Below are the code and all the weights of a small trained network. Each question names an input and a class and asks about switching units off, where a switched-off unit gives its printed mean instead of its output.

import numpy as np


def w(rows, s, z=0):
    codes = np.array(rows[::2]) - 128.0
    scale = np.full(codes.shape[1], s)
    scale[-1] = z or s
    return codes * scale


def norm(h):
    return h / np.sqrt((h * h).mean(-1, keepdims=True) + 1e-5)


def f(y):
    return y / 2 * (1 + np.tanh(0.7978845608 * (y + 0.044715 * y**3)))


def log_softmax(a):
    a = a - a.max(-1, keepdims=True)
    return a - np.log(np.exp(a).sum(-1, keepdims=True))


def net(x, mask):
    res = np.array(x, float).reshape(1, 6) / 4 @ E
    u = 0
    for l in range(2):
        y = f(norm(res) @ A[l][:, :-1].T + A[l][:, -1])
        res = res + np.where(mask[u : u + 6], y, B[l][:, -1]) @ B[l][:, :-1]
        u += 6
    return log_softmax(norm(res)[-1] @ U[:, :-1].T + U[:, -1])


A, B = {}, {}
E = w([
[80,182,132,80,134,109,161,143,85],'x0',
[115,144,142,183,83,171,97,180,102],'x1',
[117,211,144,92,132,210,227,140,127],'x2',
[110,139,2,189,143,78,164,110,169],'x3',
[132,144,142,67,46,159,89,87,144],'x4',
[87,189,137,150,130,128,121,164,79],'x5',
],0.009)
A[0] = w([
[159,153,183,81,91,185,62,139,54,35],'L0N1',
[162,152,117,182,120,221,190,133,177,93],'L0N2',
[147,64,233,159,178,152,161,129,46,59],'L0N3',
[4,171,144,202,149,1,152,218,99,231],'L0N4',
[125,97,168,133,197,120,85,194,119,7],'L0N5',
[85,175,124,120,222,118,135,183,41,81],'L0N6',
],0.0074,0.0016)
B[0] = w([
[65,201,161,63,121,68,107,182,146,218],'L0N1',
[224,58,101,69,104,219,148,164,138,168],'L0N2',
[133,100,116,46,138,87,162,239,132,191],'L0N3',
[86,93,149,69,154,212,71,69,59,255],'L0N4',
[207,166,103,172,178,2,191,175,128,155],'L0N5',
[172,133,174,172,54,118,149,127,64,199],'L0N6',
],0.0084,0.0061)
A[1] = w([
[152,107,175,163,137,124,107,175,89,51],'L1N1',
[78,153,161,108,104,155,125,152,126,115],'L1N2',
[104,111,106,213,150,212,206,148,115,2],'L1N3',
[126,162,175,101,111,164,244,124,155,85],'L1N4',
[102,86,142,79,220,60,86,115,120,170],'L1N5',
[92,194,167,70,112,92,116,99,174,94],'L1N6',
],0.011,0.0041)
B[1] = w([
[198,173,145,45,147,155,255,168,112,157],'L1N1',
[54,8,158,131,104,130,90,122,136,193],'L1N2',
[48,62,198,91,34,158,60,145,114,171],'L1N3',
[198,185,57,190,238,105,126,45,191,209],'L1N4',
[98,120,68,176,57,127,150,59,67,254],'L1N5',
[135,153,188,181,204,188,49,194,89,210],'L1N6',
],0.0096,0.0075)
U = w([
[101,107,30,136,121,184,79,69,30,227],'0',
[132,187,131,151,187,164,131,29,191,78],'1',
[114,72,63,214,65,19,55,99,185,117],'2',
[163,93,189,93,93,60,212,191,36,109],'3',
[107,200,128,152,73,92,133,172,164,2],'4',
[22,116,247,91,64,163,34,194,88,162],'5',
[189,128,61,109,144,144,176,143,249,96],'6',
[157,209,175,76,215,178,90,238,152,108],'7',
],0.014,0.0075)

Each question gives the input, the list of numbers given to net, and the class t.
The units are the neurons (one row each of A and B). Each row of codes is followed by its name. A weight is (code - 128) times the scale printed after its matrix; where a second scale follows, it is the last column's (A, B and U).
mask holds one flag per neuron, layer by layer. A switched-off neuron (its flag False) gives its mean, the last column of its row in B, instead of its output. The means were averaged over made-up inputs and are rounded, as every weight is.
A unit's drop is (log p(t) with every unit on - log p(t) with that unit switched off) / (log p(t) with every unit on - log p(t) with every unit switched off).
The circuit of an input: a set's keep is (log p(t) with only the set's units on - log p(t) with every unit switched off) / (log p(t) with every unit on - log p(t) with every unit switched off). Starting from all 12 units, units are removed one at a time, each time the one whose removal leaves the highest keep (on an exact tie, the one counted first), for as long as the keep stays at least 0.8.
units of the circuit, in order: the units of the circuit, biggest drop first
top k neurons: the k neurons with the biggest drops, biggest first
k most important neurons of layer l: the k neurons of layer l with the biggest drops, biggest first
input [-8,-6,6,6,-1,4], class 6: top 3 neurons => (L0N2 L1N5 L0N4)
input [5,6,-7,-2,-3,-4], class 0: units of the circuit, in order => (L1N5)
input [8,4,4,1,6,-2], class 7: units of the circuit, in order => (L1N4 L1N5)
input [4,-5,-8,-8,-1,0], class 3: units of the circuit, in order => (L0N5 L1N1)
input [2,-2,2,-1,4,-2], class 7: top 2 neurons => (L1N6 L0N4)
input [8,8,2,8,8,3], class 5: top 3 neurons => (L1N5 L1N4 L1N2)
input [-4,1,4,2,7,7], class 7: 4 most important neurons of layer 1 => (L1N5 L1N4 L1N6 L1N3)
input [1,0,4,-1,-3,6], class 3: 2 most important neurons of layer 0 => (L0N6 L0N3)
input [-2,5,2,7,8,4], class 5: top 3 neurons => (L1N4 L1N5 L1N3)
input [-7,-6,-8,-8,3,2], class 2: 4 most important neurons of layer 0 => (L0N4 L0N6 L0N5 L0N2)
input [-1,3,1,0,0,-6], class 6: units of the circuit, in order => (L1N5 L1N6)
input [3,2,3,5,-4,7], class 5: top 3 neurons => (L1N3 L1N5 L1N4)
input [1,7,-1,7,-8,2], class 5: top 4 neurons => (L1N3 L1N4 L1N5 L0N6)
input [8,7,6,-8,3,-7], class 7: units of the circuit, in order => (L1N4)
input [-8,6,3,-3,-8,-8], class 6: 3 most important neurons of layer 0 => (L0N2 L0N4 L0N6)
input [-1,-1,5,-1,6,2], class 7: 2 most important neurons of layer 0 => (L0N1 L0N4)
input [-2,0,5,4,-8,2], class 5: 2 most important neurons of layer 1 => (L1N3 L1N5)
input [-6,3,-1,0,-4,5], class 3: top 2 neurons => (L1N1 L0N5)
input [5,-8,1,3,8,-5], class 1: top 2 neurons => (L0N4 L1N6)
input [2,7,1,8,-2,-4], class 5: most important neuron of layer 1 => (L1N3)
input [-7,-7,4,8,2,1], class 6: top 3 neurons => (L1N5 L0N4 L0N2)
input [-6,8,-5,3,-7,1], class 0: top 2 neurons => (L0N4 L1N1)
input [0,6,4,-8,-5,5], class 7: top 2 neurons => (L1N5 L1N1)
input [6,1,1,3,-7,4], class 5: top 3 neurons => (L0N6 L0N4 L1N4)
input [7,6,-8,-8,-8,2], class 3: top 2 neurons => (L0N5 L1N1)
